furitgeron: [ 56  40   1  28  -2 -18   3 -58  58 -24  12 -20 -21  33  56  23  10   3
 -23  40  50   8]
patosesi: [-13 -16 -44 -37  33  28 -61  16  13  -9 -24 -54  -9 -30 -27 -26   0 -31
 -28  65  -5 -52]
bolavorek: [ 15  41 -33  16   3 -33  13  -8  54 -27 -10   0 -12 -14  33  19   7  -4
  -1   9   3 -10]
tipadvenab: [ 18  16 -20   7   3   7  47  15  12 -11   6  13 -13 -30  37 -18  26  18
   1 -46 -21  10]
lopigvunur: [ 24 -14  30  -1  -9  24  -9   5 -61  -1  45   9  29   0 -37 -46   3 -11
 -28   0  -9   5]
furitgeron: [ 22   8  40  29   2  14   5   8  -8   4   4 -19  11  25   0  -7   5   7
 -23  14   1  25]
tipadvenab: [  4  10 -24 -20  15   6  18  -2  16 -12  -4  14 -17 -15  21   6  -5  -7
  -3   6 -12  15]
patosesi: [ 25 -10  20   7 -12  37  30 -13 -29   1  30   2 -13 -15  -6 -30   7  18
   7 -18 -22   7]
bolavorek: [-32  11 -17   5  13 -34   2  20   4  18  14  12  11 -36  24   7  -9  -6
  15 -13 -19   6]
bolavorek: [-14   2 -41   4  19  10  43  37  41 -15 -34 -40 -30 -61   9 -42  12  19
  20 -23 -53 -18]
furitgeron: [ 13 -31  -1 -33  18   8  15   2 -19 -10  -4   1   5   2  -8 -44   5   3
 -11 -27  20  20]
lopigvunur: [ 29  45  39  10  45 -65   7 -37  10   0 -27  15   8  15  32  88 -43 -11
  17  39  49  79]
tipadvenab: [ 20   6   5  -1   0  19  -8  -8  26 -13 -42 -46 -16  22 -13   1  -2   5
 -16  28  14  -7]
bolavorek: [ -6 -38  12  -5  16   7  -2   4 -35 -10   5  53   6  17 -25  15  16  -8
  19   1   4   4]
tipadvenab: [-26  26  10  22  -7 -29  35  28  18  24  11  -6  16  -7  34 -11 -22  11
  -5 -27 -29  41]
furitgeron: [ 25 -14  27  12  32   8  36  14 -34  -1   0  35   4  -7  15   7  27  15
  15 -34   3  42]
bolavorek: [  0   8  -3 -18   8 -20 -47 -29  25  -3 -35 -20  -1  36  -6  45 -22 -19
 -10  51  51  -6]
furitgeron: [ -6  33  -9  36 -33 -50 -23 -35  69  -3 -33 -22 -12  38  22  62   1  12
  22  10  45 -36]
tipadvenab: [-15  22 -11 -10  -2 -71  -9 -29  23   4 -36  21   3   6  13  70 -26  -1
  41 -19  48   7]
bolavorek: [-20  -8 -40  -9   2 -24   4   9  19  -4  -9   3  -5 -30  12 -13  17   7
  23 -39   3 -31]
furitgeron: [ 26  24  16  13   0  10  13 -10  11  -6 -11  -1 -10  16  15  27  -1   4
  -9  15   4  23]
lopigvunur: [-11  -7  -5  13 -24   1  16  19   9  -4   5  -2   6  10  -5 -33  14  12
  -5 -31 -14 -13]
tipadvenab: [ 17 -14  17  -1   7   1  41  -5 -28 -22 -10  51  -7  -1 -23  17   5   9
  36 -27  -8  24]
lopigvunur: [ -6  25  -2 -11  23 -51  -9  -3  10   6  -4  10  21   2  24  27 -29 -19
 -10  12  26  38]
patosesi: [  9  18   0 -20   8  -5   2   1  -1   9 -10  -4   7   2  18   7 -15  -4
 -21  -8  15  31]
tipadvenab: [-11   7 -22 -13   8 -46 -21 -19  19   9  14   8  10   1  37  12  -6 -11
  -3  -4  41   0]
lopigvunur: [-46   9 -15  -4  -4 -46 -52   7  -3  22  41  25  37   6   8  16 -23 -38
 -18  30   6 -10]
lopigvunur: [ 45   9  20  16  16  27  25 -13  -6 -20 -11  -9 -22 -12  -5   8  10  11
   9  17  -9  13]
lopigvunur: [ 37 -11  15  10 -17  26  17  -4 -24 -18   9  -4   0   2 -24 -37  26  16
  -5 -27   1 -14]
furitgeron: [-15 -17   0 -19  13   8  33  23 -50   9  13  51   4 -43 -11  -3  -4   3
  32 -45 -39  23]
bolavorek: [ 12  -5   4  -5  11  -8  19 -14  -9  -3  14  37  -2   5  24  13   7   2
   8 -17  16  26]
bolavorek: [ 14 -30  14  -9 -14  29  -8  -9 -21 -13 -11   2  -3  30 -39 -11  14   5
  -1  -4  15 -17]
bolavorek: [  2 -18  42 -11 -20   5 -21 -21 -48  20  26  30  25  49 -19  14 -15  -7
 -12  -1  31  23]
lopigvunur: [-10  -1  37  20 -61  -7 -60 -32 -68  20  87  32  42  16 -58   3 -24 -27
  -3  29  -7 -40]
furitgeron: [ 56   8  36 -14  36  37 -11  -5 -66 -20   7  -3   9 -28 -53  -3 -18 -27
 -20  59 -17  27]
bolavorek: [  3  31  23  57 -20 -18  -6  22 -61  21  90  59  43 -42   7  10  20 -11
   3 -18 -45  -8]
patosesi: [ 14   3   4   0 -13  13  23   5 -28   0  23  14   4 -23  -5 -24   6   9
   2 -35 -21   3]
lopigvunur: [  5  -9 -11 -21  29  19   5  19 -11  -9   3   6   1 -16   1 -22   4 -13
 -19  11 -14  15]
patosesi: [-26   7 -26 -25  15  -9 -14  -9  15  13 -17   3 -18 -26  13  40 -23 -10
  23  17  -5  -4]
patosesi: [-20  39 -12   0  15 -41   2   6  40  17 -43 -12  -4 -10  37  57 -25   1
  14   0   9  24]
furitgeron: [ 72 -52  15 -19  75  79  42  -3 -50 -42  14  19 -31 -30  -6 -50  47   2
  -6  22 -12  34]
lopigvunur: [  9   6  -9  -3 -21 -38 -17 -30  -1 -13  11  29  12  15  -6  19   2  -8
   9 -15  39 -20]
tipadvenab: [  2  23   5  33   4   6 -25  22  12  18  30 -51  16 -11  24 -32   8  -7
 -44  34 -15 -10]
patosesi: [ -4 -15  -4 -31 -10 -21 -32 -31 -38  -3  31  63  18  18 -19  28 -10 -27
   6   3  33  -6]
furitgeron: [-53  10 -18  -8 -41 -42 -28   8  13  25   2 -11  24   3 -13  -2 -31  -7
   3 -21   0 -27]
patosesi: [ -9  17  -8 -32   1 -19 -31  -1  -9  11 -28  -5  14  -2 -16  31 -29 -17
  -6   5  20   2]
tipadvenab: [ 29  17  43  34   5  15 -23  -6 -49  21  65   0  25 -12   7  -3   4 -12
 -26  35  -9  13]
furitgeron: [  3  27  11  33 -13 -46  36 -16  11  11  21  40   3   0  50  38   4  20
  31 -46  12  28]
patosesi: [ -5   1 -15 -53  -1   1 -24   5 -48   6 -32   6  10 -40 -51  14 -25 -13
  16 -26   2 -15]
lopigvunur: [-20  10 -11  -9  20 -16 -21 -23  27  14 -26   0 -23  -3  24  69 -19  -7
  28  36  17   1]
bolavorek: [  4 -40  23   1  25  40  30  15 -41  -1  19  38  -7  -2  -6 -16  21   7
  11  -8 -26  27]
patosesi: [-16  -6 -11   2 -15  -6  18  29  -4  -5   4  22  14   1  -6 -24  13   4
  -3 -39 -18  -4]
tipadvenab: [-65  27   8  21 -36 -18  10  42  -3  47   3  -3  17 -23  -3  17 -38   8
  20 -29 -63   6]
tipadvenab: [ 17   5  31   3  10   2   1 -16 -22   4  21  12   8  11  -1  11 -18  -9
  -8  27   4  35]
patosesi: [  4   3  -2  15  -4  -5   7 -20 -10   0  30  23 -11 -29   6  14   4   3
  31  -1 -14 -13]
furitgeron: [ 36   5  25  32  17  -9  24 -14   2  -8   5  12  -3  13  31  15  26  16
   7  -9  25  26]
lopigvunur: [ 33  10  -4 -13  25 -22  31 -10  11 -29 -26  17  -4   2  12   9   2   1
   3 -15  27  34]
tipadvenab: [ 36 -10  15 -15  11  32  21 -19  -9 -18   1   5 -15  19  -2 -12   1   1
 -16  14   8  28]
bolavorek: [-53 -17 -23  -9 -22  -7 -30  27  12  22  -3 -34  13  -4 -17 -35  -8  -2
  -5 -12 -13 -41]
patosesi: [  7  -4   8  16   7  19   3  11  15  -3 -20 -43 -10  -1  -7 -20   8  11
  -6  14  -9  -8]
[ 42  59 -32   7   1   0  22   1  37 -24  -8 -52 -16 -57  20 -30  -2   3
 -23   4 -24 -11]  lopigvunur
[-11  30  26   4  -9 -20   8  27 -51  34  54  27  47 -22   8 -12 -31 -14
 -25 -23 -31  48]  furitgeron
[-31  -1 -39 -27  -6  -1   1  40  16  10   0 -26  13 -19  12 -60  -1  -3
 -34 -33 -17 -10]  lopigvunur
[-23  25   3   3  -1 -64  21  -5  20   9 -24  24   9   1  17  50 -33   4
  35 -26  12  34]  tipadvenab
[-19  13  -7  25   8 -33 -24  20  20  11  16  -5  23   6  28   2  10 -11
 -19  13   8  -6]  lopigvunur
[ 16  14 -17 -22  30 -27  24 -14  36 -13 -54  -4 -19  -2  32  32  -5   9
  15 -17  37  30]  lopigvunur
[ -7 -33   9 -16 -26  23 -51 -12 -29  -7  20   0  16  40 -60 -22  -4 -22
 -23  37  12 -39]  patosesi
[ -9 -18 -11 -25  -9  -7 -16 -17  23 -10 -28  -5  -4  43 -11   4  -6  -4
  -6   5  38  -9]  bolavorek
[-40 -27  18  10 -46   4 -26  -6 -13  36   8  -7   8  32 -18   4  -1  17
  19 -26  10 -33]  lopigvunur
[-22 -26  -6   1 -10   8 -14  28  -3 -11 -31 -15   6   6 -52 -20  11   2
  10  -6 -13 -40]  patosesi
[-79 -37 -32 -28 -28  38  28  50 -18  31  34  21  -5 -37 -11 -60 -13   5
  12 -46 -89 -13]  furitgeron
[ -4  -6   3  -9  -5  26  11   9   4  -3 -31  -7 -14  11 -17   7  -4   7
   3   0 -14   3]  furitgeron
[ 23  19  48  24   1  -6 -10 -16 -14  17  22 -22  19  23   9   6 -19  -2
 -24  30  18  36]  tipadvenab
[ 2  0 30 15  1  5 16  2 -6 10 -8 -8 -1 12 -2  7 -9 12  7  0 -6 25]  lopigvunur
[-27  -4  -7  -4  -6 -14  13  18  -1  12   6   5   8 -12   3 -17 -10   4
   8 -26 -18   6]  bolavorek
[-32   0  -3   9 -24   7   5  19   2   8  22   4   5  -1 -13 -18 -13  -4
  -3   5 -44  -8]  lopigvunur
[ 21 -15 -21  -3  33  -7  -2  -2   9 -27  16  10   0  -6  18 -26  31 -11
 -14  12  20  -6]  tipadvenab
[-33   6 -16 -15  -4 -45  -8  -3  14   3   3  34  15  15   8  25 -25 -18
   6   0  11  11]  lopigvunur
[ 17  12  12  30  17  -1  17   0  38   6 -46 -44 -22   4  36  23  20  32
  14  -9  21   9]  lopigvunur
[-41  -3 -35 -21 -16 -41 -19  -1  16  -1  12  38  15  12   3  11 -13 -21
   3  -9  10 -17]  lopigvunur
[-36  13  22  23 -50  -6 -17  15 -10  52  15 -32  23   6   1  -6 -16  19
  -3 -35 -11 -13]  tipadvenab
[ -3 -34 -14  -8 -42  39   1  14 -12  -2  -7 -37  -6  -6 -40 -71  29  27
   0 -55 -10 -60]  bolavorek
[-37  -3   9  -4  -2   1 -51  12  12  18 -14 -36  14  32 -26  10 -32 -23
 -25  63  -2  -9]  bolavorek

nama-genul: [-27  19  27   7 -17  -8   3  19  18 -11 -24  17 -33  27 -26  -8  -3 -55
  -9  16 -20 -60]
zezav-kideg: [-35  25  24  -8  17   6 -18   0   4 -19 -31 -19 -38   3 -26  15 -19 -33
   4  34 -11 -25]
gomob-mevu: [ 26  -6  25  -6   2 -38   3 -28   9   4 -13  -8   1  -6 -46  15   3 -22
  18   6 -23   7]
bape-gar: [ 11 -25  16   6  40   8 -14  19   5 -28  14  27  -2  -7   0   5 -11  19
  39  -3   8  -2]
bape-gar: [ 15  -7   1  27   3  12  -2  30  -2 -11  14  13   1   9  35 -27  18   0
 -28 -41  25  14]
gomob-mevu: [ 12 -13  -6  23  17 -10 -11  -2   9   1  -2  23  -8  17 -11   5  -5 -21
  17  -4  -8 -11]
bape-gar: [ 20  19 -51  22  29  31  28  -5   9  60   5  44   9  46  -1  36   7 -14
  22 -31  -5 -15]
zezav-kideg: [ 17   2  21  32  -6 -35 -24 -26   7 -22  -3  11  -8   1 -29 -26  -8 -10
  14  -9 -18   5]
gomob-mevu: [ -3 -12 -13  34  24   6 -22  16   8 -24   1   5   5  31  12   7 -21 -18
   7  18  12 -19]
zezav-kideg: [ -7   8  13  22   3  -5  -8   6  -4 -18  -9   2 -17   5  -4 -17  -7 -24
  -3   1  21  -9]
zezav-kideg: [ 13 -28  -8   2   7   1   6  15   6  -5  27  45  -6  -1  16 -31  11  17
  21 -49  31  -5]
rupe-loto: [  7  22   4 -38 -52  -4 -12 -17   2  -4 -22 -50  -8   2   4 -18  13   5
 -56 -18 -11  10]
nama-genul: [ 13 -32  48  42  10 -33 -11  36  -1 -48 -13  31 -32 -15 -12 -19  -5 -40
   2  18 -14  -6]
bape-gar: [ 16 -36 -26 -14  12 -12  15  -8   1  10  10 -18  18  -7  21  21   8   9
   9  -1   4  40]
nama-genul: [ 53 -50  -3  -5   8 -29  26  -9 -25   5  -5   6  27 -29 -11  34 -13  14
  45  35   8  38]
rupe-loto: [ 14 -17 -19  25  15  16 -32  11  -7  42  -7  41   3  69  42 -10  20 -13
  46 -63  -1  -1]
rupe-loto: [ 10   4  30  17   6   5 -32  23   6 -29  -1  17 -33 -27 -15 -19   3  -4
 -48  -7 -20 -16]
bape-gar: [ 18 -19  -6  -2  22  -5  -9  -3 -14 -15  -2  -5 -44 -69  -6  -1  -3   4
 -39   1  12  41]
rupe-loto: [ -6  -9  -1  -9  19  10 -28   5  -1  14  -3  33 -33 -17 -23   6  -6  -5
   4   4  -6 -38]
nama-genul: [-14 -12 -26  38  -4   3  16  37  34 -23  16  44 -18  33  30 -24   5 -21
 -18 -21 -24 -25]
nama-genul: [-48  34  55  -2 -15  -7 -33   8   5 -11 -17 -13 -46 -12 -18 -37  18 -35
 -41  -9 -20 -25]
zezav-kideg: [  8 -23   5  -5 -10 -16  -1   2   1   2  -5   8  16  31   3  -3   0 -11
  38  -2  11 -16]
gomob-mevu: [ 44 -39 -17  41  41 -25 -17 -32 -12  27  22  56  19  -2 -22   4 -10  11
  77 -18  14  16]
zezav-kideg: [-25  12   5 -15  16  22   6  21  -7 -28  -5  -9 -48 -38  -2  -6 -12 -12
 -34  11  47 -11]
gomob-mevu: [ 14 -18 -10  33  21 -14  -5  -6  -1  34   5  49   0  13 -11   6   6 -16
  36 -12 -21  -6]
zezav-kideg: [-21  19   5  -7 -24 -15  -9 -24  22  -4   4   7  -9  13 -25 -27  -1  -3
   6 -13 -18 -31]
bape-gar: [-11  33 -12  -9 -36  -2  24 -21   1  41 -13 -11  22  36 -12   9   6 -17
   1   6 -12 -22]
rupe-loto: [-20  18 -21   3   0   8  43   3   8  -6   5  11 -21   7  -2 -11  -8 -23
   0  -8  47 -19]
zezav-kideg: [-60  28  -6  -9   6  -9  -8 -30  38  -3  22 -13 -40 -28 -12 -26  18  -1
 -33 -27 -46  10]
bape-gar: [  4   7   5  29  43  15 -37  -7   8 -14  19  37   0  17 -17  -9 -19  16
  47 -21  16 -24]
nama-genul: [-20 -21  21 -20  33  -2   4   8  10   9   3  42 -12  -4 -16  21   0   9
  75  10 -42 -15]
gomob-mevu: [ -5  37  15 -22 -27  10 -32 -18  -5   1 -19 -47   1  11 -11  -9   0  -1
 -39  -3  11 -13]
gomob-mevu: [  1 -32   0 -13  -8 -23  19   8  16 -32  -6  14  -3  19  -7   1 -19 -14
  44  22   7 -26]
rupe-loto: [-25   3  31  22  27 -10 -53 -14   7   8  10   5  10   4 -16  -2   5   2
  23   4 -45  -5]
bape-gar: [ -8  17  10  -3 -28  -6  -9  -6  -5  -7  -8 -26  -3  -6  -1 -20   3  -6
 -37   1   9  -1]
bape-gar: [  7  32  19 -12 -27  22 -21  12   6  -6 -11  -6   5  27  -9 -10   0   4
 -31 -10  -2 -44]
gomob-mevu: [-32  31  42   5  13   1  16  17  -3   3 -15 -14 -34 -43 -27  16  13 -38
 -50  31 -28   0]
gomob-mevu: [-14  20  11  -7  10 -16  14 -24   7 -18  -2 -36 -27 -57 -33   9  -3  -8
 -40  24 -15  30]
bape-gar: [-12  32 -32 -21 -19   0  15 -38   6  15 -15 -46   0   3 -14  20  -9  -9
 -28  19  -6   7]
nama-genul: [ 15  10  -9  -1  -5   4   8 -17 -22  -2   1  -4   3 -32 -13   0 -18  23
  -2  16  30  12]
rupe-loto: [  9 -16  12 -67 -51 -32  32 -17 -12  -9 -26 -62  -5 -50  -2   9   9  13
 -30  31 -19  47]
gomob-mevu: [ 37   5 -18  11  -2  -5  41 -18 -13  21  14 -15  33 -20   6  12  12  19
 -14 -12  13  56]
rupe-loto: [ 13 -19  17  -8 -22 -44 -43 -37 -16  19 -10   3 -23 -38 -39 -27   6 -12
 -10  -5  -1  -4]
bape-gar: [ 13  10  25  -1 -13  12  19  30  -4  -5  -8  30 -11  -1  -4  -8   6   0
  -4  -9  -4 -19]
nama-genul: [ 18 -12  -6  20  10  -3   0  14  14  -7  -4   6   8  34   3  14  -2 -26
   0   1  -4 -12]
zezav-kideg: [  0   0   2   3  -7   8   6  21  -9   7  -2 -16   2  -6  26  -1  18  -7
 -41  -5   3  17]
rupe-loto: [-16 -20  11  -7  18  -9 -11   0  -6  19   3  20 -10 -22  -7   7   7   2
  27   9 -25   1]
bape-gar: [ -1  30 -28   8 -33  -6  44 -20   2 -13  -8 -37   3   8  14 -10  -5  -8
 -30  -1  16  35]
zezav-kideg: [-34  45  13   2  -3  18  -8   2  12  -1  -4  -8 -34 -14  -5 -14  13  -7
 -49 -14 -34  -3]
gomob-mevu: [-14  43  18   1 -18  18 -18  -2  11  31 -15  22  10  67 -16  -5   8 -15
  24 -23 -26 -59]
nama-genul: [  8 -44  -7  13  27 -26   3  -5  13   3  25  25  19  -5  -2  11   3   8
  44   3 -20  13]
gomob-mevu: [-23  -8  -2 -10   2  34 -36  29  -1 -13  11   6  11  25  44 -17  -2  34
  11 -13   8 -20]
zezav-kideg: [  0 -14  20 -29   2   4  -2  17   5  -2 -16  18 -13  24  -3   5   1  -7
  43  -8  -4 -27]
rupe-loto: [  5 -47  30  17  45 -10  12  44   3 -34   5  34 -17 -29   8  17  -1  -4
  32  23 -29  21]
zezav-kideg: [ 62 -20 -26   2 -52   5  15  30 -27  31 -32   1  28  33  21  23   2 -23
 -47  21  15 -22]
nama-genul: [  6 -11 -44 -13  20  20  27  -3   9   3  15  15   6   5  15  21 -12  27
  31  -6  10   9]
rupe-loto: [ -5 -37  63  53  82   2 -38  53 -15 -29  15  64 -31 -56 -17   7  -5  -7
  28  27 -17  -5]
zezav-kideg: [ 11  15  19 -29 -11   7  15   3 -13 -10 -21 -30 -20 -43  -8  14   3  10
 -37  16 -13  29]
nama-genul: [ 21 -39  25  13  41 -21 -12   3  -1  -9   2  27   7  -7 -21  22  -9  -2
  62  18 -15   6]
bape-gar: [  1  -2  18  20  20   7 -41   6   7 -36   5  29  -9   9 -12 -14 -23  15
  32   2  -6 -27]
nama-genul: [ 20  32 -32  26  15  29 -11  -5   9  14   7 -18   3  15   7  11   7  -8
 -65 -28   9   9]
nama-genul: [  7 -17   1   2  21   2  24  19   1 -32  15   3  -6 -40  -2  10 -12  11
  -9  23  18  12]
bape-gar: [ -9 -19   1  10  15  15 -20  40   3 -15  -2  28 -47 -29  24  -8  10  -1
 -39  -6 -38   4]
rupe-loto: [-21 -12  29  -2  28   6 -26  11  -3  -6  12 -19  30  12  27   5  10  21
  36  -2 -10  23]
rupe-loto: [  9  -2   8  -7  22  13  -9   8   3 -31 -11 -27  13  16  -3  29 -23   0
  15  30  14  -5]
nama-genul: [-13  -2 -23 -25 -29  11   9   5   5 -11  -5 -23  13  43  41 -14  -1   8
  10 -15  26  -3]
gomob-mevu: [ 13  -2  -2   5  -9  -8 -18 -15 -19  20  -5 -27  23  -4   3   6   4   1
 -18  10   6  18]
gomob-mevu: [-25  22  -9 -30 -42 -16 -24 -50  -6  16 -10 -43  13  -2 -18  -9 -11  14
  -4  23  -8  -9]
rupe-loto: [  2  20 -13  12  21  19   8  -1  -8  -4 -15   0  -8  20 -16  19 -28 -26
  15  19  49 -26]
zezav-kideg: [-18   6   4  20  -5   5 -16  10  10  12  10  23  16  45  12 -19   9  -9
  16 -22  -2 -33]
[  8  -8 -11 -36 -80 -30  25 -11  -8   8 -25 -37   2 -16  18 -12  16   6
 -47  14 -43  29]  bape-gar
[ -5  48  33   3  11   6 -17 -28   5   3  -1 -20  16   8 -39   7  -3   6
   9  -1 -11  -8]  gomob-mevu
[-19 -14  26 -37 -22  10  20  45  -5 -25 -12   1 -15  -4  19 -10   2  -3
   0  14  21 -27]  gomob-mevu
[-41 -26  39 -16  31  -7 -36  10   7   1   6  34  -4  -6 -22  11  -7   9
  69  32 -44 -42]  bape-gar
[ 10   2 -30   0  22   3  21 -24   9  29  18  17  22  -5 -32  37 -13  10
  22  20  -4 -15]  nama-genul
[  4  26 -19   6  -7   5 -21 -25 -15   9 -12 -17 -35 -25 -17 -15  -7 -15
 -54 -11  35   2]  gomob-mevu
[ 16   5 -68 -91 -82  16  47 -36  -9  57  -8 -70  68  30  51  26  18  61
 -13  -8  -5  37]  rupe-loto
[ 18 -17 -52 -51 -24  -8  69 -30   6  30  20  -3  22 -21  11  14  11  44
  21 -17   3  39]  zezav-kideg
[-22 -24  26   3  32 -49 -10 -31  11 -21  18   3 -20 -51 -53  -7 -11 -17
  29  25   8  -1]  nama-genul
[ 13 -23 -45  -9 -11  -3  19  -7 -11  50  -5  47 -21  11   8  -5   8 -14
  26 -30  22 -13]  rupe-loto
[-31  42  13   5   4   9  16 -10   9  -4   3 -16  10   0 -18  10  -7   2
   0  23 -17  -6]  gomob-mevu
[ 41 -16   2  -8   4  19  -8  34  -5 -12 -13  -4  -5  -4   6  21  -1  -5
 -43   6   9  -8]  bape-gar
[  0 -14  39 -44 -12 -23  -5  -9 -17 -10 -14 -31  -8 -54 -32   7  -4   4
  -7  39   7   3]  bape-gar
[  8  -3  -1  -5  -4  -8  21  -3  -3  -5   3 -32  13 -24   7  12   7   6
 -28  13  -6  38]  gomob-mevu
[-13   8  -3 -21 -32  -5  28 -13  -4  28   7 -21  41   1  14   7  16  27
   6  10 -31  21]  gomob-mevu
[ 21  10  -6  28  -4  15  19  32  -7 -11 -20  24 -28  -1   3   5  -8 -25
 -35   9  -2  -9]  bape-gar
[ 16 -10 -21 -45 -22  -7  45 -17 -15  19  -7 -56  27 -36  11  38   7  23
 -25  32  -6  55]  zezav-kideg
[  6  18 -23 -15 -48  33  34  26 -10  13   0 -12  38  23  38   4   4  26
 -36   8   7 -12]  nama-genul
[  9 -11   5   9 -15 -44  24 -33 -30  -1  -3 -10 -16 -61 -18 -22  -2  -5
   1  11  29  52]  bape-gar
[ 28 -27  14  -8 -10 -12   7  20 -14 -11 -10  15 -28 -46  -3  -5   6   0
 -26   5  -5  15]  rupe-loto
[-51  48  17  -3 -37  34 -12  32  26  -7   1   6 -11  43  30 -38  22   3
 -41 -33 -44 -43]  bape-gar
[-25   7  28  -4  -3  -9 -16  -1  11  -9  14 -17  -5 -17   6 -26  24   7
 -23 -23 -22  18]  zezav-kideg
[-22 -25  27 -33  32   2  -3  14  -8 -17  14  -1  -7 -69 -24  25 -14  26
  11  55  -1  -8]  rupe-loto
